Below are the code and all the weights of a small trained network. Each question names an input and a class and asks about switching units off, where a switched-off unit gives its printed mean instead of its output.

import numpy as np


def w(rows, s, z=0):
    codes = np.array(rows[::2]) - 128.0
    scale = np.full(codes.shape[1], s)
    scale[-1] = z or s
    return codes * scale


def f(y):
    return np.maximum(y, 0)


def log_softmax(a):
    a = a - a.max(-1, keepdims=True)
    return a - np.log(np.exp(a).sum(-1, keepdims=True))


def net(x, mask):
    res = np.array(x, float).reshape(1, 8) / 4 @ E
    y = f(res @ A[0][:, :-1].T + A[0][:, -1])
    res = res + np.where(mask, y, B[0][:, -1]) @ B[0][:, :-1]
    return log_softmax(res[-1] @ U[:, :-1].T + U[:, -1])


A, B = {}, {}
E = w([
[255,128,72,97,165,160,179,81,9],'x0',
[143,158,132,140,127,127,110,117,137],'x1',
[117,160,151,97,187,254,59,191,109],'x2',
[183,94,167,223,83,95,142,229,65],'x3',
[133,128,133,131,121,133,125,123,133],'x4',
[142,143,125,136,120,128,115,125,140],'x5',
[125,141,121,123,134,127,150,142,133],'x6',
[130,119,145,118,133,118,111,122,115],'x7',
],0.0095)
A[0] = w([
[171,128,136,120,151,168,87,182,96,207],'neuron 1',
[150,122,178,207,110,130,105,245,88,122],'neuron 2',
[78,133,89,119,90,2,176,51,148,143],'neuron 3',
[192,157,119,131,115,114,113,118,120,128],'neuron 4',
[122,145,97,128,156,179,146,86,81,8],'neuron 5',
[132,118,95,159,130,82,99,83,156,128],'neuron 6',
[66,142,122,96,157,192,99,121,158,103],'neuron 7',
[81,129,138,82,145,166,103,136,150,118],'neuron 8',
[183,148,52,79,141,179,143,89,45,48],'neuron 9',
[192,111,104,178,123,70,171,142,56,89],'neuron 10',
[82,127,144,180,92,89,129,147,145,2],'neuron 11',
[215,106,131,148,95,107,191,142,82,115],'neuron 12',
[151,85,97,122,124,84,158,72,98,61],'neuron 13',
[131,123,137,122,108,102,153,98,162,186],'neuron 14',
[79,128,160,169,112,69,112,174,184,58],'neuron 15',
[64,137,168,114,109,159,79,175,171,135],'neuron 16',
],0.0088,0.0078)
B[0] = w([
[93,111,176,129,80,119,142,154,193,218],'neuron 1',
[190,76,223,29,191,240,232,65,131,235],'neuron 2',
[160,73,229,46,143,219,162,81,190,248],'neuron 3',
[99,112,120,103,147,93,140,128,95,164],'neuron 4',
[85,114,173,106,60,103,87,156,169,152],'neuron 5',
[141,118,139,125,125,166,128,114,151,169],'neuron 6',
[100,153,101,159,57,70,87,204,132,194],'neuron 7',
[127,81,98,156,72,62,82,151,146,182],'neuron 8',
[164,81,235,61,128,244,181,93,198,214],'neuron 9',
[39,163,48,166,117,56,81,147,63,209],'neuron 10',
[175,230,90,157,254,169,193,51,39,157],'neuron 11',
[69,198,49,180,128,71,83,135,37,211],'neuron 12',
[173,139,87,186,144,99,128,139,106,168],'neuron 13',
[119,143,132,102,231,172,150,98,96,190],'neuron 14',
[233,118,166,73,179,180,187,52,105,196],'neuron 15',
[70,171,122,168,46,70,23,213,129,214],'neuron 16',
],0.0066,0.011)
U = w([
[127,115,189,120,108,156,133,127,213,111],'0',
[181,143,130,123,171,181,160,88,88,254],'1',
[86,160,26,230,97,2,65,186,80,11],'2',
],0.0088,0.00072)

Each question gives the input, the list of numbers given to net, and the class t.
The units are the neurons (one row each of A and B). Each row of codes is followed by its name. A weight is (code - 128) times the scale printed after its matrix; where a second scale follows, it is the last column's (A, B and U).
mask holds one flag per neuron, in row order. A switched-off neuron (its flag False) gives its mean, the last column of its row in B, instead of its output. The means were averaged over made-up inputs and are rounded, as every weight is.
A unit's drop is (log p(t) with every unit on - log p(t) with that unit switched off) / (log p(t) with every unit on - log p(t) with every unit switched off).
The circuit of an input: a set's keep is (log p(t) with only the set's units on - log p(t) with every unit switched off) / (log p(t) with every unit on - log p(t) with every unit switched off). Starting from the 12 units with the biggest drops (on a tie, the unit counted first), units are removed one at a time, each time the one whose removal leaves the highest keep (on an exact tie, the one counted first), for as long as the keep stays at least 0.8.
circuit, biggest first: the units of the circuit, biggest drop first
top k neurons: the k neurons with the biggest drops, biggest first
drop of u: that unit's drop, to one decimal
input [7,8,-8,5,-1,-8,8,4], class 2: circuit, biggest first => [neuron 10]
input [-8,7,-6,6,-8,0,-4,7], class 1: top 2 neurons => [neuron 11; neuron 15]
input [-8,5,-3,2,2,-5,6,-4], class 1: top 3 neurons => [neuron 11; neuron 15; neuron 1]
input [-7,3,-2,4,-5,-4,8,7], class 1: circuit, biggest first => [neuron 11; neuron 15]
input [7,1,2,-5,7,6,6,7], class 0: circuit, biggest first => [neuron 9; neuron 5; neuron 15]
input [-3,-8,1,-3,-5,-4,5,8], class 2: circuit, biggest first => [neuron 2; neuron 9]
input [1,7,-4,4,8,-7,-8,-5], class 2: top 3 neurons => [neuron 10; neuron 9; neuron 12]
input [7,-5,0,5,-5,-4,-7,0], class 2: top 3 neurons => [neuron 10; neuron 12; neuron 3]
input [5,1,4,0,-3,-6,-2,-6], class 0: top 2 neurons => [neuron 1; neuron 9]
input [7,3,2,-5,6,3,-7,4], class 0: top 2 neurons => [neuron 9; neuron 5]
input [6,3,-1,7,-3,-3,-4,-7], class 2: top 3 neurons => [neuron 10; neuron 12; neuron 3]
input [7,-8,4,-1,-2,-7,5,8], class 0: top 3 neurons => [neuron 9; neuron 1; neuron 5]
input [-1,-8,-1,7,1,5,8,4], class 1: top 2 neurons => [neuron 2; neuron 16]
input [-4,-6,-3,3,3,-6,1,-1], class 1: top neuron => [neuron 11]
input [2,5,-5,8,-2,-5,4,-7], class 2: drop of neuron 10 => 1.9
input [2,-3,6,-5,-7,4,8,-2], class 0: drop of neuron 9 => 0.2
input [2,-3,-2,6,-1,-3,-4,0], class 2: drop of neuron 3 => 0.1
